Below is a small trained network, with its code and all its weights. Each question gives an input and a class and asks what happens when units are switched off, that is, made to give their printed mean instead of their output.

import numpy as np


def w(rows, s, z=0):
    codes = np.array(rows[::2]) - 128.0
    scale = np.full(codes.shape[1], s)
    scale[-1] = z or s
    return codes * scale


def f(y):
    return y / 2 * (1 + np.tanh(0.7978845608 * (y + 0.044715 * y**3)))


def log_softmax(a):
    a = a - a.max(-1, keepdims=True)
    return a - np.log(np.exp(a).sum(-1, keepdims=True))


def net(x, mask):
    res = np.array(x, float).reshape(1, 4) / 4 @ E
    y = f(res @ A[0][:, :-1].T + A[0][:, -1])
    res = res + np.where(mask, y, B[0][:, -1]) @ B[0][:, :-1]
    return log_softmax(res[-1] @ U[:, :-1].T + U[:, -1])


A, B = {}, {}
E = w([
[76,109,145,117,122,114,105,188,187,140,135],'x0',
[34,2,10,112,55,159,50,53,102,146,11],'x1',
[64,203,139,162,227,250,224,94,199,77,55],'x2',
[42,170,90,209,75,64,100,223,22,47,95],'x3',
],0.0086)
A[0] = w([
[70,104,40,90,82,203,68,98,117,153,37,103],'n0',
[141,99,106,3,165,182,144,9,224,168,176,154],'n1',
[87,79,135,113,104,120,115,100,140,110,85,98],'n2',
[165,227,173,184,157,80,164,146,137,95,188,92],'n3',
[127,167,223,178,186,111,132,160,170,124,202,104],'n4',
[161,42,155,30,178,156,178,119,159,182,113,145],'n5',
[65,176,123,249,98,84,174,187,77,65,68,155],'n6',
[76,111,61,192,137,177,119,204,77,50,165,142],'n7',
[69,174,149,181,209,239,180,100,204,57,17,5],'n8',
[220,57,130,60,67,46,82,130,99,185,155,36],'n9',
[85,58,45,115,83,165,94,107,95,155,93,106],'n10',
[37,99,69,167,65,164,126,56,166,162,84,98],'n11',
[130,165,103,233,125,136,75,93,85,55,138,119],'n12',
[98,211,94,171,76,20,65,150,85,28,16,124],'n13',
],0.0075,0.003)
B[0] = w([
[183,54,56,93,182,131,201,148,63,146,187,241],'n0',
[64,113,126,97,86,195,72,100,229,230,100,254],'n1',
[170,134,169,127,210,102,121,121,102,168,148,169],'n2',
[106,106,105,95,213,125,199,181,87,113,210,232],'n3',
[195,77,144,74,207,137,137,119,53,215,183,222],'n4',
[108,102,124,119,93,177,75,80,167,143,117,207],'n5',
[60,196,134,71,91,200,97,100,192,219,167,212],'n6',
[92,121,134,74,114,146,59,67,203,147,93,181],'n7',
[135,135,179,249,93,1,50,197,73,43,29,245],'n8',
[110,85,203,220,5,109,41,188,109,91,50,220],'n9',
[155,60,102,67,169,130,189,197,51,129,162,223],'n10',
[128,80,63,99,151,130,200,174,80,103,183,218],'n11',
[122,152,93,99,83,143,159,128,147,143,90,160],'n12',
[85,182,108,124,100,170,54,75,166,151,105,215],'n13',
],0.0078,0.013)
U = w([
[62,147,87,79,94,205,97,13,231,180,142,133],'0',
[155,106,80,80,179,111,206,149,75,121,235,17],'1',
[117,116,135,230,63,2,65,157,106,67,75,254],'2',
],0.0078,0.0008)

Each question gives the input, the list of numbers given to net, and the class t.
The units are the neurons (one row each of A and B). Each row of codes is followed by its name. A weight is (code - 128) times the scale printed after its matrix; where a second scale follows, it is the last column's (A, B and U).
mask holds one flag per neuron, in row order. A switched-off neuron (its flag False) gives its mean, the last column of its row in B, instead of its output. The means were averaged over made-up inputs and are rounded, as every weight is.
A unit's drop is (log p(t) with every unit on - log p(t) with that unit switched off) / (log p(t) with every unit on - log p(t) with every unit switched off).
unit that matters most: the unit with the biggest drop
top k neurons: the k neurons with the biggest drops, biggest first
drop of u: that unit's drop, to one decimal
input [8,5,-5,0], class 1: top 2 neurons => (n8 n10)
input [-1,-1,-4,-3], class 2: unit that matters most => n9
input [-6,0,1,0], class 2: top 4 neurons => (n1 n6 n0 n4)
input [-6,6,6,-3], class 1: top 3 neurons => (n0 n11 n9)
input [1,-1,-3,3], class 0: top 3 neurons => (n8 n13 n6)
input [7,-6,7,-4], class 2: top 2 neurons => (n8 n0)
input [4,-6,-7,-4], class 2: top 2 neurons => (n9 n0)
input [5,6,1,7], class 0: top 2 neurons => (n13 n6)
input [4,-3,6,6], class 0: top 2 neurons => (n6 n7)
input [-6,7,7,1], class 1: top 2 neurons => (n0 n11)
input [-3,4,6,4], class 2: top 2 neurons => (n8 n1)
input [6,-3,7,1], class 2: drop of n8 => 1.5
input [7,-6,-3,-7], class 0: drop of n1 => 0.4
input [3,0,-1,7], class 0: drop of n10 => 0.0
input [-2,5,-4,6], class 0: unit that matters most => n13
